Here is a tiny trained network, its code and every weight. The questions are about switching its units off for an input and a class, where a switched-off unit gives its printed mean instead of its output.

import numpy as np


def w(rows, s, z=0):
    codes = np.array(rows[::2]) - 128.0
    scale = np.full(codes.shape[1], s)
    scale[-1] = z or s
    return codes * scale


def f(y):
    return y / 2 * (1 + np.tanh(0.7978845608 * (y + 0.044715 * y**3)))


def log_softmax(a):
    a = a - a.max(-1, keepdims=True)
    return a - np.log(np.exp(a).sum(-1, keepdims=True))


def net(x, mask):
    res = np.array(x, float).reshape(1, 7) / 4 @ E
    y = f(res @ A[0][:, :-1].T + A[0][:, -1])
    res = res + np.where(mask, y, B[0][:, -1]) @ B[0][:, :-1]
    return log_softmax(res[-1] @ U[:, :-1].T + U[:, -1])


A, B = {}, {}
E = w([
[178,219,107,2,155],'x0',
[133,127,121,128,128],'x1',
[130,142,124,136,133],'x2',
[124,147,136,138,125],'x3',
[108,148,134,138,146],'x4',
[208,98,225,128,193],'x5',
[153,111,108,126,122],'x6',
],0.0081)
A[0] = w([
[23,151,79,86,98,185],'N1',
[67,163,90,27,99,248],'N2',
[68,91,75,243,100,254],'N3',
[156,160,150,58,185,162],'N4',
[177,186,140,77,151,159],'N5',
[171,212,170,79,115,123],'N6',
[156,67,217,245,116,253],'N7',
[171,73,147,142,166,149],'N8',
[153,110,179,133,254,253],'N9',
[153,81,136,142,162,98],'N10',
[141,137,175,37,176,186],'N11',
],0.0092,0.0034)
B[0] = w([
[113,184,74,43,179,207],'N1',
[242,241,44,73,179,223],'N2',
[30,85,54,116,82,250],'N3',
[211,132,187,49,225,208],'N4',
[187,205,181,55,162,203],'N5',
[217,202,207,110,198,194],'N6',
[60,77,160,252,66,254],'N7',
[147,64,173,225,100,168],'N8',
[210,3,199,192,55,235],'N9',
[131,168,147,203,167,142],'N10',
[219,216,174,106,72,214],'N11',
],0.0065,0.0077)
U = w([
[71,62,2,105,77,204],'0',
[159,36,199,182,99,130],'1',
[234,166,28,60,171,64],'2',
[255,88,224,52,137,1],'3',
],0.0081,0.003)

Each question gives the input, the list of numbers given to net, and the class t.
The units are the neurons (one row each of A and B). Each row of codes is followed by its name. A weight is (code - 128) times the scale printed after its matrix; where a second scale follows, it is the last column's (A, B and U).
mask holds one flag per neuron, in row order. A switched-off neuron (its flag False) gives its mean, the last column of its row in B, instead of its output. The means were averaged over made-up inputs and are rounded, as every weight is.
A unit's drop is (log p(t) with every unit on - log p(t) with that unit switched off) / (log p(t) with every unit on - log p(t) with every unit switched off).
The circuit of an input: a set's keep is (log p(t) with only the set's units on - log p(t) with every unit switched off) / (log p(t) with every unit on - log p(t) with every unit switched off). Starting from all 11 units, units are removed one at a time, each time the one whose removal leaves the highest keep (on an exact tie, the one counted first), for as long as the keep stays at least 0.8.
units of the circuit, in order: the units of the circuit, biggest drop first
k most important neurons: the k neurons with the biggest drops, biggest first
drop when u is switched off: that unit's drop, to one decimal
input [0,-3,-6,7,-6,1,1], class 1: units of the circuit, in order => [N2, N1]
input [-7,-8,0,-6,-1,-1,-8], class 0: units of the circuit, in order => [N3]
input [-5,1,8,-2,-4,-1,-6], class 0: units of the circuit, in order => [N3, N9]
input [-2,7,-3,2,-2,0,7], class 0: units of the circuit, in order => [N9, N6, N4]
input [0,-6,-5,1,4,8,-4], class 1: 3 most important neurons => [N7, N2, N9]
input [0,-4,2,-7,-1,8,-4], class 1: 2 most important neurons => [N7, N2]
input [-6,7,8,8,-5,-1,-1], class 0: 2 most important neurons => [N3, N9]
input [0,-8,5,-3,-8,-1,5], class 0: drop when N7 is switched off => -0.1
input [-8,-3,-8,3,-7,-3,-7], class 0: drop when N3 is switched off => 0.3
input [-7,-8,6,-4,-2,-3,-3], class 0: drop when N3 is switched off => 0.2
